Below is a small trained network, with its code and all its weights. Each question gives an input and a class and asks what happens when units are switched off, that is, made to give their printed mean instead of their output.

import numpy as np


def w(rows, s, z=0):
    codes = np.array(rows[::2]) - 128.0
    scale = np.full(codes.shape[1], s)
    scale[-1] = z or s
    return codes * scale


def f(y):
    return y / 2 * (1 + np.tanh(0.7978845608 * (y + 0.044715 * y**3)))


def log_softmax(a):
    a = a - a.max(-1, keepdims=True)
    return a - np.log(np.exp(a).sum(-1, keepdims=True))


def net(x, mask):
    res = np.array(x, float).reshape(1, 7) / 4 @ E
    y = f(res @ A[0][:, :-1].T + A[0][:, -1])
    res = res + np.where(mask, y, B[0][:, -1]) @ B[0][:, :-1]
    return log_softmax(res[-1] @ U[:, :-1].T + U[:, -1])


A, B = {}, {}
E = w([
[178,161,56,176,36,137,109,79,251,135],'x0',
[124,129,129,129,130,128,125,128,131,126],'x1',
[69,207,186,82,117,81,214,42,164,179],'x2',
[129,126,129,132,128,126,123,123,123,131],'x3',
[143,227,112,196,195,155,137,182,111,247],'x4',
[147,189,142,78,175,253,92,43,112,92],'x5',
[127,130,132,134,123,129,125,128,127,127],'x6',
],0.011)
A[0] = w([
[183,125,90,136,66,66,103,91,220,105,116],'n1',
[173,130,127,126,80,156,161,97,155,148,57],'n2',
[154,76,143,100,74,128,102,77,138,54,78],'n3',
[167,174,24,154,60,141,98,80,210,114,100],'n4',
[94,113,156,109,170,95,119,153,78,110,78],'n5',
[106,89,112,156,141,34,126,163,131,144,55],'n6',
[112,47,107,96,65,114,106,82,143,32,128],'n7',
[183,179,65,179,114,128,123,123,172,156,111],'n8',
[197,129,93,110,144,159,42,137,106,107,108],'n9',
[111,171,138,153,139,141,167,127,122,188,143],'n10',
[149,213,95,183,194,135,129,188,153,201,98],'n11',
[152,127,131,156,131,123,169,109,123,118,64],'n12',
[148,205,80,204,182,138,107,138,116,198,127],'n13',
[84,96,170,69,83,84,132,81,160,65,131],'n14',
[68,95,212,98,198,126,148,175,35,118,105],'n15',
[73,192,193,110,91,77,215,58,163,151,140],'n16',
[110,141,120,121,116,129,168,115,117,133,67],'n17',
[205,44,35,206,138,172,29,217,128,81,160],'n18',
[104,194,161,92,84,110,172,45,171,174,142],'n19',
[139,138,164,193,141,153,169,144,141,157,140],'n20',
[147,180,141,121,188,252,72,35,143,88,44],'n21',
[146,128,110,141,103,174,75,173,98,110,122],'n22',
[129,70,106,199,87,13,170,183,169,175,83],'n23',
[117,122,106,116,139,138,140,129,160,132,1],'n24',
],0.012,0.0087)
B[0] = w([
[78,80,208,177,164,140,98,134,77,123,189],'n1',
[82,161,134,124,144,135,72,135,119,130,146],'n2',
[153,124,104,94,109,130,79,178,153,159,180],'n3',
[46,77,204,152,196,152,103,133,66,99,204],'n4',
[82,113,163,154,156,140,100,156,84,121,164],'n5',
[133,172,137,89,79,177,170,98,88,85,163],'n6',
[180,49,110,90,96,164,93,186,177,200,203],'n7',
[101,104,209,158,170,135,117,145,98,137,177],'n8',
[112,164,88,169,132,76,181,106,123,150,182],'n9',
[173,163,99,125,120,98,100,145,153,144,168],'n10',
[195,56,135,67,113,149,96,199,200,173,196],'n11',
[109,115,98,119,158,156,138,138,145,111,124],'n12',
[179,74,111,86,101,148,79,198,145,152,197],'n13',
[195,95,112,97,120,140,120,182,181,195,187],'n14',
[65,109,191,158,204,135,70,128,82,101,210],'n15',
[138,177,63,183,177,52,146,92,184,124,206],'n16',
[111,147,126,133,135,117,139,121,121,161,132],'n17',
[103,180,52,201,162,47,187,89,184,159,254],'n18',
[124,182,72,165,163,68,151,94,135,136,197],'n19',
[150,83,132,139,124,135,138,130,140,148,155],'n20',
[94,141,143,49,11,194,239,73,77,63,212],'n21',
[156,123,90,166,153,121,132,92,115,139,172],'n22',
[117,171,114,54,40,202,183,44,81,55,195],'n23',
[132,179,104,124,156,144,101,148,121,125,124],'n24',
],0.013,0.027)
U = w([
[127,177,56,207,183,7,168,96,177,144,214],'0',
[204,80,121,98,113,144,65,218,182,192,2],'1',
[47,116,242,177,227,122,53,146,69,110,79],'2',
[116,181,118,66,28,179,203,69,88,59,119],'3',
],0.014,0.0049)

Each question gives the input, the list of numbers given to net, and the class t.
The units are the neurons (one row each of A and B). Each row of codes is followed by its name. A weight is (code - 128) times the scale printed after its matrix; where a second scale follows, it is the last column's (A, B and U).
mask holds one flag per neuron, in row order. A switched-off neuron (its flag False) gives its mean, the last column of its row in B, instead of its output. The means were averaged over made-up inputs and are rounded, as every weight is.
A unit's drop is (log p(t) with every unit on - log p(t) with that unit switched off) / (log p(t) with every unit on - log p(t) with every unit switched off).
The circuit of an input: a set's keep is (log p(t) with only the set's units on - log p(t) with every unit switched off) / (log p(t) with every unit on - log p(t) with every unit switched off). Starting from the 12 units with the biggest drops (on a tie, the unit counted first), units are removed one at a time, each time the one whose removal leaves the highest keep (on an exact tie, the one counted first), for as long as the keep stays at least 0.8.
circuit, biggest first: the units of the circuit, biggest drop first
unit that matters most: the unit with the biggest drop
k most important neurons: the k neurons with the biggest drops, biggest first
drop of u: that unit's drop, to one decimal
input [8,-7,6,0,3,-1,-8], class 2: circuit, biggest first -> [n4]
input [-2,3,-6,-4,-6,4,3], class 0: 2 most important neurons -> [n18, n9]
input [0,-1,-7,1,3,-8,8], class 3: 2 most important neurons -> [n23, n6]
input [8,4,-1,6,-8,-3,-7], class 1: 4 most important neurons -> [n7, n14, n3, n15]
input [-2,0,-8,4,2,8,-8], class 0: 3 most important neurons -> [n18, n23, n9]
input [7,-6,-5,8,-6,4,1], class 2: 4 most important neurons -> [n4, n1, n11, n13]
input [0,-6,-8,6,5,8,0], class 0: 4 most important neurons -> [n18, n23, n9, n22]
input [6,-1,-2,7,-8,8,-6], class 1: 3 most important neurons -> [n7, n3, n14]
input [-7,-3,-1,-7,-6,8,-2], class 3: 3 most important neurons -> [n21, n4, n1]
input [-8,-3,8,0,-6,3,2], class 0: 4 most important neurons -> [n16, n4, n19, n1]
input [-6,2,2,5,2,-5,-2], class 2: 2 most important neurons -> [n15, n21]
input [8,-1,-1,0,-5,-6,6], class 2: 2 most important neurons -> [n1, n4]
input [4,-7,-3,-2,-4,-2,7], class 1: drop of n3 -> 0.6
input [8,-5,1,7,8,-1,5], class 1: unit that matters most -> n11
input [3,-5,-2,-4,2,4,4], class 3: drop of n15 -> 0.6
input [5,4,-1,4,-3,3,3], class 2: drop of n4 -> 0.3
